Here is a tiny trained network, its code and every weight. The questions are about switching its units off for an input and a class, where a switched-off unit gives its printed mean instead of its output.

import numpy as np


def w(rows, s, z=0):
    codes = np.array(rows[::2]) - 128.0
    scale = np.full(codes.shape[1], s)
    scale[-1] = z or s
    return codes * scale


def norm(h):
    return h / np.sqrt((h * h).mean(-1, keepdims=True) + 1e-5)


def f(y):
    return y / 2 * (1 + np.tanh(0.7978845608 * (y + 0.044715 * y**3)))


def log_softmax(a):
    a = a - a.max(-1, keepdims=True)
    return a - np.log(np.exp(a).sum(-1, keepdims=True))


def net(x, mask):
    res = np.array(x, float).reshape(1, 5) / 4 @ E
    u = 0
    for l in range(4):
        y = f(norm(res) @ A[l][:, :-1].T + A[l][:, -1])
        res = res + np.where(mask[u : u + 9], y, B[l][:, -1]) @ B[l][:, :-1]
        u += 9
    return log_softmax(norm(res)[-1] @ U[:, :-1].T + U[:, -1])


A, B = {}, {}
E = w([
[99,65,122,138,97,75,145,43,218],'x0',
[116,35,176,61,77,211,112,207,156],'x1',
[118,86,5,90,215,122,129,88,98],'x2',
[58,123,114,159,181,159,97,82,29],'x3',
[70,96,210,174,220,60,194,161,172],'x4',
],0.014)
A[0] = w([
[85,121,58,148,219,64,171,104,150,119],'L0N1',
[128,41,67,84,42,166,113,107,150,66],'L0N2',
[141,103,23,127,216,91,153,156,139,50],'L0N3',
[113,70,64,63,57,167,108,59,186,35],'L0N4',
[52,88,195,196,129,22,184,103,206,79],'L0N5',
[2,15,170,94,102,215,141,201,110,2],'L0N6',
[64,69,122,199,194,38,171,32,73,81],'L0N7',
[145,93,97,85,143,9,195,231,188,102],'L0N8',
[99,102,84,49,47,119,127,64,155,33],'L0N9',
],0.0089,0.0084)
B[0] = w([
[89,138,74,99,190,132,123,113,166,207],'L0N1',
[125,63,104,141,78,154,113,116,107,174],'L0N2',
[147,153,94,63,177,197,184,144,141,157],'L0N3',
[188,68,82,168,121,127,116,114,129,166],'L0N4',
[134,144,137,212,97,92,56,215,183,254],'L0N5',
[84,78,222,77,200,221,103,158,137,193],'L0N6',
[4,128,116,188,164,63,44,101,135,227],'L0N7',
[164,141,100,80,157,122,180,184,170,196],'L0N8',
[155,113,81,154,116,112,97,127,156,147],'L0N9',
],0.011,0.0078)
A[1] = w([
[26,127,181,196,161,52,147,80,150,48],'L1N1',
[53,178,185,154,117,88,195,184,175,49],'L1N2',
[206,185,221,134,112,77,105,28,137,52],'L1N3',
[71,149,68,121,200,120,118,24,62,2],'L1N4',
[95,186,147,78,106,205,102,192,41,65],'L1N5',
[96,93,90,147,174,107,159,75,75,45],'L1N6',
[130,218,124,160,84,160,59,138,87,64],'L1N7',
[201,243,147,137,78,36,188,22,149,44],'L1N8',
[196,216,138,129,86,153,99,171,2,64],'L1N9',
],0.0088,0.0083)
B[1] = w([
[96,160,154,218,101,139,23,82,148,254],'L1N1',
[199,81,138,128,120,80,90,94,186,213],'L1N2',
[82,141,131,122,103,171,212,99,151,133],'L1N3',
[144,150,190,59,142,108,198,86,2,184],'L1N4',
[143,168,139,196,172,169,35,210,119,209],'L1N5',
[187,167,196,104,140,62,100,94,92,136],'L1N6',
[112,160,87,185,106,156,168,139,116,178],'L1N7',
[7,174,171,52,90,186,163,81,199,161],'L1N8',
[95,132,55,237,121,144,131,232,109,215],'L1N9',
],0.0098,0.0048)
A[2] = w([
[152,78,148,114,143,106,84,160,115,8],'L2N1',
[69,123,132,98,214,107,158,38,2,2],'L2N2',
[130,165,197,159,75,172,68,91,137,52],'L2N3',
[77,91,168,120,98,136,178,175,81,46],'L2N4',
[202,75,87,115,56,135,48,50,144,16],'L2N5',
[99,114,146,128,161,185,176,116,118,46],'L2N6',
[158,184,143,209,134,119,93,155,30,34],'L2N7',
[166,94,169,156,129,162,125,153,220,79],'L2N8',
[202,87,181,171,116,50,243,155,124,7],'L2N9',
],0.0092,0.0053)
B[2] = w([
[133,167,141,106,131,131,92,92,125,116],'L2N1',
[172,235,140,42,102,116,141,15,53,199],'L2N2',
[92,97,87,110,155,160,207,132,155,194],'L2N3',
[168,148,147,122,169,120,80,124,117,128],'L2N4',
[138,82,78,125,74,55,174,132,58,207],'L2N5',
[159,155,137,100,125,128,125,158,159,119],'L2N6',
[152,141,54,151,162,97,136,174,147,227],'L2N7',
[150,150,129,91,173,79,133,89,2,253],'L2N8',
[123,221,155,82,99,65,135,134,131,148],'L2N9',
],0.011,0.0041)
A[3] = w([
[118,117,101,165,142,156,135,126,108,57],'L3N1',
[204,79,74,125,24,164,66,66,154,38],'L3N2',
[163,124,199,63,90,69,164,133,167,3],'L3N3',
[154,120,77,110,20,179,176,74,118,83],'L3N4',
[222,100,233,154,86,60,229,162,171,24],'L3N5',
[100,227,97,122,77,196,145,114,142,49],'L3N6',
[81,44,241,55,98,254,98,157,112,43],'L3N7',
[205,94,61,141,34,120,78,124,95,96],'L3N8',
[44,149,152,198,86,57,146,97,156,40],'L3N9',
],0.0095,0.0058)
B[3] = w([
[153,130,119,144,121,81,107,158,110,123],'L3N1',
[61,54,86,96,46,103,173,87,100,203],'L3N2',
[155,165,110,120,117,83,106,156,63,156],'L3N3',
[43,78,145,99,99,131,187,108,156,200],'L3N4',
[205,244,95,59,40,71,49,90,92,204],'L3N5',
[98,148,177,134,106,148,194,129,142,149],'L3N6',
[241,34,216,167,179,144,104,82,29,253],'L3N7',
[65,60,130,133,70,136,122,158,105,224],'L3N8',
[134,92,191,185,142,135,186,94,159,225],'L3N9',
],0.011,0.0056)
U = w([
[210,210,170,64,74,39,114,156,207,136],'0',
[73,211,166,151,57,166,246,80,215,3],'1',
[75,223,66,72,202,96,114,12,42,96],'2',
[203,52,230,115,187,183,73,151,86,185],'3',
[126,22,59,72,33,144,169,104,127,237],'4',
[118,198,63,219,117,214,106,227,95,175],'5',
[174,120,42,20,226,146,211,169,252,4],'6',
[64,122,156,251,208,30,82,64,235,128],'7',
],0.017,0.0035)

Each question gives the input, the list of numbers given to net, and the class t.
The units are the neurons (one row each of A and B). Each row of codes is followed by its name. A weight is (code - 128) times the scale printed after its matrix; where a second scale follows, it is the last column's (A, B and U).
mask holds one flag per neuron, layer by layer. A switched-off neuron (its flag False) gives its mean, the last column of its row in B, instead of its output. The means were averaged over made-up inputs and are rounded, as every weight is.
A unit's drop is (log p(t) with every unit on - log p(t) with that unit switched off) / (log p(t) with every unit on - log p(t) with every unit switched off).
The circuit of an input: a set's keep is (log p(t) with only the set's units on - log p(t) with every unit switched off) / (log p(t) with every unit on - log p(t) with every unit switched off). Starting from the 12 units with the biggest drops (on a tie, the unit counted first), units are removed one at a time, each time the one whose removal leaves the highest keep (on an exact tie, the one counted first), for as long as the keep stays at least 0.8.
units of the circuit, in order: the units of the circuit, biggest drop first
most important unit: the unit with the biggest drop
top k neurons: the k neurons with the biggest drops, biggest first
k most important neurons of layer l: the k neurons of layer l with the biggest drops, biggest first
drop of u: that unit's drop, to one decimal
input [1,-2,0,-4,4], class 0: units of the circuit, in order	(L0N8; L3N5)
input [7,-8,-5,2,-5], class 1: most important unit	L1N8
input [0,-4,6,-6,-4], class 6: 3 most important neurons of layer 0	(L0N3; L0N1; L0N5)
input [6,3,-5,0,2], class 0: units of the circuit, in order	(L0N7; L3N5)
input [8,2,1,-5,0], class 4: top 2 neurons	(L0N2; L0N4)
input [3,4,-3,-1,4], class 0: units of the circuit, in order	(L3N5; L0N7)
input [-6,2,8,8,-8], class 5: units of the circuit, in order	(L1N9; L1N5)
input [-7,-5,0,7,-3], class 5: top 3 neurons	(L1N9; L1N5; L0N7)
input [3,-8,8,7,7], class 2: top 3 neurons	(L2N2; L1N4; L0N3)
input [6,1,6,0,0], class 2: top 3 neurons	(L0N7; L0N1; L0N3)
input [-3,-6,4,-8,8], class 6: top 2 neurons	(L0N8; L0N3)
input [-3,-6,-4,-4,5], class 0: 2 most important neurons of layer 0	(L0N7; L0N8)
input [5,6,-4,0,8], class 0: 2 most important neurons of layer 1	(L1N2; L1N5)
input [-1,-3,8,2,7], class 2: units of the circuit, in order	(L2N2)
input [-2,2,0,-4,0], class 0: top 2 neurons	(L0N8; L0N6)
input [5,6,4,-8,3], class 0: top 2 neurons	(L3N5; L0N8)
input [6,0,-5,1,-4], class 4: drop of L1N6	0.0
input [3,7,0,-4,5], class 3: drop of L2N7	0.2
input [-2,-6,-8,-4,-7], class 1: drop of L1N8	0.2
input [5,8,3,-5,6], class 3: units of the circuit, in order	(L0N6)
input [6,7,-4,-4,5], class 0: drop of L3N5	0.3
